Below is a small trained network, with its code and all its weights. Each question gives an input and a target symbol and asks what happens when units are switched off, that is, made to give their printed mean instead of their output.

import numpy as np


def w(rows, s, z=0):
    codes = np.array(rows[::2]) - 128.0
    scale = np.full(codes.shape[1], s)
    scale[-1] = z or s
    return codes * scale


def f(y):
    return np.maximum(y, 0)


def softmax(a):
    e = np.exp(a - a.max(-1, keepdims=True))
    return e / e.sum(-1, keepdims=True)


def log_softmax(a):
    a = a - a.max(-1, keepdims=True)
    return a - np.log(np.exp(a).sum(-1, keepdims=True))


def net(x, mask):
    ids = ['αγεηλμστφω'.index(c) for c in x.split()]
    T = len(ids)
    res = E[ids] + P[:T]
    q, k, v = (res @ M[0].T for M in (Q, K, V))
    z = softmax(np.where(np.tri(T) > 0, q @ k.T / 4**0.5, -1e9)) @ v
    res = res + np.where(mask[0], z, O[0][:, -1]) @ O[0][:, :-1]
    y = f(res @ A[0][:, :-1].T + A[0][:, -1])
    res = res + np.where(mask[1:17], y, B[0][:, -1]) @ B[0][:, :-1]
    return log_softmax(res[-1] @ U[:, :-1].T + U[:, -1])


Q, K, V, O, A, B = {}, {}, {}, {}, {}, {}
E = w([
[187,51,100,161],'α',
[165,37,209,64],'γ',
[161,58,106,159],'ε',
[113,228,166,197],'η',
[197,82,91,223],'λ',
[177,247,188,21],'μ',
[1,132,108,161],'σ',
[191,185,31,37],'τ',
[52,117,38,74],'φ',
[64,166,100,154],'ω',
],0.013)
P = w([
[212,3,208,155],'0',
[197,31,186,153],'1',
[183,58,169,158],'2',
[174,82,155,161],'3',
[160,109,139,166],'4',
[143,137,144,149],'5',
[136,161,121,161],'6',
[129,185,111,161],'7',
[115,202,101,157],'8',
[109,224,87,160],'9',
[126,188,109,170],'10',
],0.0057)
Q[0] = w([
[83,146,206,5],'h1',
[214,63,56,196],'h1',
[163,91,156,170],'h1',
[148,82,56,193],'h1',
],0.024)
K[0] = w([
[178,6,201,116],'h1',
[71,224,96,77],'h1',
[89,167,170,118],'h1',
[75,185,73,135],'h1',
],0.021)
V[0] = w([
[147,134,137,143],'h1',
[66,37,94,94],'h1',
[159,113,2,115],'h1',
[245,143,113,36],'h1',
],0.0097)
O[0] = w([
[155,124,134,127,194],'h1',
[64,138,38,185,2],'h1',
[134,116,48,101,121],'h1',
[136,254,80,21,97],'h1',
],0.0095,0.0021)
A[0] = w([
[55,67,94,138,194],'n1',
[92,26,126,50,183],'n2',
[36,57,121,101,195],'n3',
[125,112,131,176,99],'n4',
[79,124,194,157,56],'n5',
[94,109,60,128,121],'n6',
[163,87,82,135,129],'n7',
[158,139,102,171,2],'n8',
[118,187,175,246,82],'n9',
[45,120,135,167,34],'n10',
[115,155,116,197,178],'n11',
[88,96,85,134,61],'n12',
[48,140,205,110,85],'n13',
[65,144,93,109,87],'n14',
[106,162,162,132,199],'n15',
[39,122,148,132,70],'n16',
],0.013,0.0059)
B[0] = w([
[3,157,119,159,213],'n1',
[125,33,140,79,176],'n2',
[174,174,184,150,178],'n3',
[107,182,136,164,213],'n4',
[148,214,111,125,173],'n5',
[99,171,113,84,174],'n6',
[176,107,87,122,225],'n7',
[158,188,158,154,152],'n8',
[99,30,134,35,254],'n9',
[217,150,134,84,154],'n10',
[167,137,148,193,222],'n11',
[144,158,106,90,153],'n12',
[112,105,83,188,147],'n13',
[126,73,179,133,148],'n14',
[179,148,142,136,170],'n15',
[131,82,83,145,140],'n16',
],0.029,0.0083)
U = w([
[111,72,48,126,58],'α',
[81,131,149,96,105],'γ',
[111,119,129,135,253],'ε',
[151,84,216,98,176],'η',
[193,131,125,191,123],'λ',
[190,206,214,106,118],'μ',
[120,169,255,177,202],'σ',
[151,164,97,69,94],'τ',
[108,157,101,152,125],'φ',
[78,55,140,212,10],'ω',
],0.0082,0.0037)

Each question gives the input, a string of symbols that net reads in full, and the target symbol t.
The units are the heads (4 rows each of Q, K, V and O) and the neurons (one row each of A and B). Each row of codes is followed by its name. A weight is (code - 128) times the scale printed after its matrix; where a second scale follows, it is the last column's (O, A, B and U).
mask holds one flag per unit, heads first, then neurons. A switched-off unit (its flag False) gives its mean, the last column of its rows in O or B, instead of its output. The means were averaged over made-up inputs and are rounded, as every weight is.
A unit's drop is (log p(t) with every unit on - log p(t) with that unit switched off) / (log p(t) with every unit on - log p(t) with every unit switched off).
The circuit of an input: a set's keep is (log p(t) with only the set's units on - log p(t) with every unit switched off) / (log p(t) with every unit on - log p(t) with every unit switched off). Starting from the 12 units with the biggest drops (on a tie, the unit counted first), units are removed one at a time, each time the one whose removal leaves the highest keep (on an exact tie, the one counted first), for as long as the keep stays at least 0.8.
circuit, biggest first: the units of the circuit, biggest drop first
top k neurons: the k neurons with the biggest drops, biggest first
drop of u: that unit's drop, to one decimal
input μ λ λ λ μ α η η ω λ σ, target σ: circuit, biggest first -> (n3)
input μ α λ ε μ σ λ α, target σ: circuit, biggest first -> (h1 n3)
input α τ σ λ λ λ γ η γ ω, target σ: circuit, biggest first -> (n9 h1 n7)
input λ τ λ λ λ ω σ ε, target σ: circuit, biggest first -> (n3 h1)
input φ η α λ ω λ, target ω: circuit, biggest first -> (h1 n1)
input λ λ λ α α λ α σ λ, target σ: top 2 neurons -> (n1 n11)
input η φ γ α, target φ: top 2 neurons -> (n1 n9)
input λ μ σ λ, target σ: top 3 neurons -> (n1 n4 n11)
input α λ γ λ φ ε ε, target φ: circuit, biggest first -> (h1 n9 n6)
input α λ λ λ, target λ: circuit, biggest first -> (n9 h1 n7)
input γ σ φ τ, target τ: top 2 neurons -> (n6 n1)
input λ λ η ω λ λ ε, target ω: top 2 neurons -> (n1 n2)
input λ μ α, target μ: drop of n11 -> 0.0
input η α η α σ λ α λ μ φ λ, target φ: drop of h1 -> 1.5
input λ η σ λ α, target σ: drop of n1 -> 1.0
input ω λ τ α α ε, target τ: circuit, biggest first -> (h1)
